Below are the code and all the weights of a small trained network. Each question names an input and a target symbol and asks about switching units off, where a switched-off unit gives its printed mean instead of its output.

import numpy as np


def w(rows, s, z=0):
    codes = np.array(rows[::2]) - 128.0
    scale = np.full(codes.shape[1], s)
    scale[-1] = z or s
    return codes * scale


def norm(h):
    return h / np.sqrt((h * h).mean(-1, keepdims=True) + 1e-5)


def softmax(a):
    e = np.exp(a - a.max(-1, keepdims=True))
    return e / e.sum(-1, keepdims=True)


def log_softmax(a):
    a = a - a.max(-1, keepdims=True)
    return a - np.log(np.exp(a).sum(-1, keepdims=True))


def net(x, mask):
    ids = ['ΔΘΛΞΩεζηπ'.index(c) for c in x.split()]
    T = len(ids)
    res = E[ids] + P[:T]
    u = 0
    for l in range(2):
        r = norm(res)
        for j in range(3):
            rows = slice(3 * j, 3 * j + 3)
            q, k, v = (r @ M[l][rows].T for M in (Q, K, V))
            z = softmax(np.where(np.tri(T) > 0, q @ k.T / 3**0.5, -1e9)) @ v
            o = O[l][rows]
            res = res + np.where(mask[u + j], z, o[:, -1]) @ o[:, :-1]
        u += 3
    return log_softmax(norm(res)[-1] @ U[:, :-1].T + U[:, -1])


Q, K, V, O = {}, {}, {}, {}
E = w([
[188,142,112,73],'Δ',
[160,72,3,142],'Θ',
[146,143,22,72],'Λ',
[161,110,84,33],'Ξ',
[149,81,26,143],'Ω',
[189,99,83,136],'ε',
[166,70,97,83],'ζ',
[144,66,22,68],'η',
[186,40,117,106],'π',
],0.00051)
P = w([
[123,147,160,148],'0',
[13,132,57,96],'1',
[92,22,196,162],'2',
[139,112,124,126],'3',
[26,158,45,92],'4',
[66,38,126,4],'5',
[161,128,135,126],'6',
[76,172,26,60],'7',
[123,22,116,44],'8',
[169,143,147,146],'9',
[89,208,15,61],'10',
[154,52,137,123],'11',
[178,144,141,158],'12',
],0.0015)
Q[0] = w([
[1,57,146,39],'L0H0',
[55,239,87,156],'L0H0',
[51,230,144,143],'L0H0',
[105,107,134,159],'L0H1',
[160,152,131,88],'L0H1',
[109,120,140,170],'L0H1',
[76,132,145,118],'L0H2',
[172,160,86,183],'L0H2',
[179,120,114,145],'L0H2',
],0.0071)
K[0] = w([
[211,72,33,45],'L0H0',
[1,104,108,93],'L0H0',
[12,74,126,90],'L0H0',
[73,118,95,74],'L0H1',
[179,149,168,174],'L0H1',
[93,143,101,98],'L0H1',
[84,55,91,120],'L0H2',
[115,194,167,159],'L0H2',
[167,195,178,134],'L0H2',
],0.007)
V[0] = w([
[117,188,16,99],'L0H0',
[103,153,94,254],'L0H0',
[106,1,100,125],'L0H0',
[92,160,137,94],'L0H1',
[143,155,186,173],'L0H1',
[161,184,138,140],'L0H1',
[92,112,143,192],'L0H2',
[174,192,167,137],'L0H2',
[121,71,150,144],'L0H2',
],0.0031)
O[0] = w([
[205,174,220,102,239],'L0H0',
[222,66,66,44,81],'L0H0',
[184,92,103,251,196],'L0H0',
[154,157,94,112,113],'L0H1',
[157,64,117,142,8],'L0H1',
[121,43,90,146,58],'L0H1',
[154,142,129,89,79],'L0H2',
[68,108,145,97,27],'L0H2',
[149,188,93,124,128],'L0H2',
],0.003,0.0012)
Q[1] = w([
[134,66,209,131],'L1H0',
[216,66,170,160],'L1H0',
[33,118,172,108],'L1H0',
[123,222,91,180],'L1H1',
[107,50,173,87],'L1H1',
[127,254,85,190],'L1H1',
[157,122,107,129],'L1H2',
[191,128,120,128],'L1H2',
[35,125,109,124],'L1H2',
],0.0054)
K[1] = w([
[111,62,96,137],'L1H0',
[210,67,104,122],'L1H0',
[40,119,115,152],'L1H0',
[77,253,122,167],'L1H1',
[157,18,164,100],'L1H1',
[95,241,126,168],'L1H1',
[86,109,134,125],'L1H2',
[69,116,160,127],'L1H2',
[199,116,64,131],'L1H2',
],0.0054)
V[1] = w([
[143,253,66,170],'L1H0',
[88,31,119,168],'L1H0',
[122,203,112,155],'L1H0',
[140,52,148,189],'L1H1',
[166,46,162,50],'L1H1',
[159,132,191,189],'L1H1',
[165,162,58,115],'L1H2',
[173,175,35,126],'L1H2',
[176,40,108,93],'L1H2',
],0.0014)
O[1] = w([
[74,28,139,88,232],'L1H0',
[147,251,158,90,13],'L1H0',
[89,69,130,99,174],'L1H0',
[157,189,79,43,1],'L1H1',
[99,214,36,134,67],'L1H1',
[171,46,101,72,80],'L1H1',
[71,161,116,146,209],'L1H2',
[58,179,106,127,227],'L1H2',
[85,62,195,149,111],'L1H2',
],0.0014,0.00056)
U = w([
[38,192,127,75,109],'Δ',
[243,129,108,122,87],'Θ',
[171,177,255,15,255],'Λ',
[41,152,215,161,80],'Ξ',
[219,104,72,86,76],'Ω',
[110,94,38,53,100],'ε',
[64,121,90,166,94],'ζ',
[221,114,218,253,201],'η',
[81,49,87,200,121],'π',
],0.0072,0.0019)

Each question gives the input, a string of symbols that net reads in full, and the target symbol t.
The units are the heads (3 rows each of Q, K, V and O). Each row of codes is followed by its name. A weight is (code - 128) times the scale printed after its matrix; where a second scale follows, it is the last column's (O and U).
mask holds one flag per head, layer by layer. A switched-off head (its flag False) gives its mean, the last column of its rows in O, instead of its output. The means were averaged over made-up inputs and are rounded, as every weight is.
A unit's drop is (log p(t) with every unit on - log p(t) with that unit switched off) / (log p(t) with every unit on - log p(t) with every unit switched off).
The circuit of an input: a set's keep is (log p(t) with only the set's units on - log p(t) with every unit switched off) / (log p(t) with every unit on - log p(t) with every unit switched off). Starting from all 6 units, units are removed one at a time, each time the one whose removal leaves the highest keep (on an exact tie, the one counted first), for as long as the keep stays at least 0.8.
units of the circuit, in order: the units of the circuit, biggest drop first
unit that matters most: the unit with the biggest drop
heads that matter: for each layer, one digit per head in row order, 1 if its drop is at least 0.15 and else 0, layers parted by /
drop when u is switched off: that unit's drop, to one decimal
input ζ Λ Ξ η π ε Ξ η Λ, target Ξ: heads that matter : 100 / 000
input Ω ε ε π Δ η ε π ε ε, target Ω: unit that matters most : L0H0
input Ξ η π Λ ζ Ω, target Λ: units of the circuit, in order : [L0H0, L0H1]
input π Λ Θ η ε π Ξ π ε Λ η ζ Θ, target π: heads that matter : 100 / 000
input Ξ Λ Ξ Λ ε ε ε ε Ξ ε Ω π, target ε: heads that matter : 100 / 010
input ε π π Ω Λ Λ, target Ω: units of the circuit, in order : [L0H0, L0H2]
input ε Ξ Θ Ω Λ η Λ π, target η: units of the circuit, in order : [L0H0, L1H1]
input ε ε Λ Λ Θ Λ Δ Ω Ω, target Δ: units of the circuit, in order : [L0H0, L1H1]
input ζ ζ η ζ Θ Λ Ξ Θ ε ε Λ Ξ, target ε: heads that matter : 100 / 000
input Ξ Λ Λ Ξ Λ Θ Λ η Δ Ξ Ξ Θ ε, target Ξ: heads that matter : 101 / 000
input Λ ζ Θ η π Θ, target η: units of the circuit, in order : [L0H0, L0H2]
input ζ ζ Λ Λ π Λ η η η ε Ξ ζ, target ε: units of the circuit, in order : [L0H0, L1H1]
input Θ Δ η η Λ Ω, target η: units of the circuit, in order : [L0H0, L1H0]
input Ω η η Λ Θ Ξ Λ Ξ ε ζ, target Ω: units of the circuit, in order : [L0H0]
input η ζ η Λ Λ π η Θ π, target η: drop when L1H1 is switched off : -0.1
input Λ ε Θ Λ π Λ Ξ Ω π Λ Λ ζ, target Λ: drop when L1H0 is switched off : 0.0
input η ε Λ π Ω Λ Ξ η Λ, target Ξ: drop when L0H0 is switched off : 1.1
